Below is a small trained network, with its code and all its weights. Each question gives an input and a target symbol and asks what happens when units are switched off, that is, made to give their printed mean instead of their output.

import numpy as np


def w(rows, s, z=0):
    codes = np.array(rows[::2]) - 128.0
    scale = np.full(codes.shape[1], s)
    scale[-1] = z or s
    return codes * scale


def softmax(a):
    e = np.exp(a - a.max(-1, keepdims=True))
    return e / e.sum(-1, keepdims=True)


def log_softmax(a):
    a = a - a.max(-1, keepdims=True)
    return a - np.log(np.exp(a).sum(-1, keepdims=True))


def net(x, mask):
    ids = ['Παγδεηθξτψ'.index(c) for c in x.split()]
    T = len(ids)
    res = E[ids] + P[:T]
    u = 0
    for l in range(3):
        r = res
        for j in range(3):
            rows = slice(2 * j, 2 * j + 2)
            q, k, v = (r @ M[l][rows].T for M in (Q, K, V))
            z = softmax(np.where(np.tri(T) > 0, q @ k.T / 2**0.5, -1e9)) @ v
            o = O[l][rows]
            res = res + np.where(mask[u + j], z, o[:, -1]) @ o[:, :-1]
        u += 3
    return log_softmax(res[-1] @ U[:, :-1].T + U[:, -1])


Q, K, V, O = {}, {}, {}, {}
E = w([
[170,76,109],'Π',
[119,108,255],'α',
[161,175,50],'γ',
[99,100,129],'δ',
[53,112,139],'ε',
[88,103,125],'η',
[106,191,97],'θ',
[165,219,192],'ξ',
[98,68,182],'τ',
[86,104,131],'ψ',
],0.025)
P = w([
[225,175,143],'0',
[200,164,139],'1',
[181,149,131],'2',
[161,137,125],'3',
[144,127,124],'4',
[130,119,121],'5',
[116,113,113],'6',
[96,109,111],'7',
[85,106,107],'8',
[65,104,102],'9',
[56,97,99],'10',
[34,98,96],'11',
[18,97,86],'12',
[4,96,90],'13',
],0.012)
Q[0] = w([
[145,57,65],'0.h1',
[72,3,121],'0.h1',
[97,97,161],'0.h2',
[135,161,37],'0.h2',
[122,113,154],'0.h3',
[137,173,170],'0.h3',
],0.019)
K[0] = w([
[77,86,57],'0.h1',
[87,4,97],'0.h1',
[45,81,212],'0.h2',
[147,195,75],'0.h2',
[118,108,128],'0.h3',
[180,74,173],'0.h3',
],0.016)
V[0] = w([
[15,149,212],'0.h1',
[255,93,116],'0.h1',
[213,177,54],'0.h2',
[70,139,159],'0.h2',
[222,100,182],'0.h3',
[201,156,163],'0.h3',
],0.0092)
O[0] = w([
[216,161,165,49],'0.h1',
[49,14,173,194],'0.h1',
[118,253,180,255],'0.h2',
[98,192,182,72],'0.h2',
[9,247,56,120],'0.h3',
[153,84,78,176],'0.h3',
],0.0059,0.0055)
Q[1] = w([
[120,85,253],'1.h1',
[150,92,76],'1.h1',
[126,108,148],'1.h2',
[124,128,94],'1.h2',
[109,128,210],'1.h3',
[184,189,177],'1.h3',
],0.015)
K[1] = w([
[149,153,254],'1.h1',
[178,39,130],'1.h1',
[119,62,126],'1.h2',
[80,118,79],'1.h2',
[39,161,187],'1.h3',
[59,212,38],'1.h3',
],0.0089)
V[1] = w([
[19,180,146],'1.h1',
[75,129,209],'1.h1',
[57,197,207],'1.h2',
[255,159,29],'1.h2',
[83,115,183],'1.h3',
[116,96,191],'1.h3',
],0.0068)
O[1] = w([
[254,39,219,250],'1.h1',
[121,46,126,56],'1.h1',
[124,4,55,167],'1.h2',
[155,22,205,125],'1.h2',
[229,115,185,111],'1.h3',
[220,173,144,97],'1.h3',
],0.0047,0.0016)
Q[2] = w([
[122,174,69],'2.h1',
[93,147,148],'2.h1',
[41,142,161],'2.h2',
[198,160,182],'2.h2',
[252,154,127],'2.h3',
[162,84,173],'2.h3',
],0.012)
K[2] = w([
[97,173,180],'2.h1',
[148,186,31],'2.h1',
[43,21,125],'2.h2',
[58,170,32],'2.h2',
[179,30,24],'2.h3',
[147,20,254],'2.h3',
],0.0094)
V[2] = w([
[207,101,48],'2.h1',
[214,2,107],'2.h1',
[157,180,163],'2.h2',
[157,197,71],'2.h2',
[177,83,7],'2.h3',
[55,141,218],'2.h3',
],0.0094)
O[2] = w([
[27,248,107,154],'2.h1',
[79,137,164,72],'2.h1',
[149,179,149,4],'2.h2',
[118,203,116,95],'2.h2',
[82,173,222,188],'2.h3',
[225,103,36,122],'2.h3',
],0.011,0.0017)
U = w([
[8,69,83,24],'Π',
[211,91,154,79],'α',
[102,119,135,255],'γ',
[102,119,141,131],'δ',
[207,156,199,191],'ε',
[66,172,106,164],'η',
[144,76,225,167],'θ',
[146,156,56,143],'ξ',
[107,126,138,98],'τ',
[115,127,145,99],'ψ',
],0.014,0.0069)

Each question gives the input, a string of symbols that net reads in full, and the target symbol t.
The units are the heads (2 rows each of Q, K, V and O). Each row of codes is followed by its name. A weight is (code - 128) times the scale printed after its matrix; where a second scale follows, it is the last column's (O and U).
mask holds one flag per head, layer by layer. A switched-off head (its flag False) gives its mean, the last column of its rows in O, instead of its output. The means were averaged over made-up inputs and are rounded, as every weight is.
A unit's drop is (log p(t) with every unit on - log p(t) with that unit switched off) / (log p(t) with every unit on - log p(t) with every unit switched off).
The circuit of an input: a set's keep is (log p(t) with only the set's units on - log p(t) with every unit switched off) / (log p(t) with every unit on - log p(t) with every unit switched off). Starting from all 9 units, units are removed one at a time, each time the one whose removal leaves the highest keep (on an exact tie, the one counted first), for as long as the keep stays at least 0.8.
units of the circuit, in order: the units of the circuit, biggest drop first
unit that matters most: the unit with the biggest drop
heads that matter: for each layer, one digit per head in row order, 1 if its drop is at least 0.15 and else 0, layers parted by /
drop when u is switched off: that unit's drop, to one decimal
input Π τ ξ Π η θ Π ξ ξ ξ ξ Π, target ξ: units of the circuit, in order	(2.h3)
input θ θ ε ξ Π α ε, target α: heads that matter	100 / 001 / 001
input Π Π Π θ Π Π η Π ε θ γ τ τ, target θ: heads that matter	011 / 000 / 000
input Π Π Π Π α Π Π γ Π γ Π Π θ ξ, target ε: heads that matter	100 / 100 / 101
input γ η Π γ Π η Π ξ η, target ξ: heads that matter	000 / 000 / 001
input δ θ Π γ Π Π η α Π ξ ε Π, target ε: units of the circuit, in order	(0.h1, 2.h2)
input Π ψ γ ξ θ θ, target ξ: heads that matter	011 / 001 / 100
input Π δ ξ Π Π η η Π θ δ θ δ θ ψ, target θ: heads that matter	001 / 000 / 000
input γ γ θ γ α α ξ δ, target ξ: heads that matter	110 / 100 / 011
input γ θ γ ξ θ γ Π γ θ ψ Π α ξ, target ξ: units of the circuit, in order	(2.h3, 0.h2)
input γ Π ψ, target Π: heads that matter	011 / 000 / 010
input Π θ ε ψ Π Π Π η α, target α: heads that matter	000 / 010 / 001
input Π γ ξ α, target α: heads that matter	000 / 000 / 001
input ψ η τ ξ Π, target ξ: units of the circuit, in order	(2.h3, 0.h1)
input Π Π δ δ ξ δ θ Π τ α Π, target α: unit that matters most	1.h1
input δ ξ δ, target ξ: heads that matter	001 / 000 / 001
input δ η Π τ ε Π ξ ξ Π γ γ Π α δ, target α: units of the circuit, in order	(2.h3, 0.h3)
input Π Π Π Π θ Π γ Π Π η Π, target η: units of the circuit, in order	(0.h1, 2.h2, 2.h1)
input Π Π δ, target Π: units of the circuit, in order	(0.h1, 2.h2)
input ξ δ Π δ, target Π: unit that matters most	1.h2
input Π Π Π Π Π Π ξ θ, target ξ: drop when 2.h1 is switched off	0.8
input η Π ξ γ τ ξ θ ε γ Π θ η Π ξ, target ξ: drop when 0.h1 is switched off	0.2
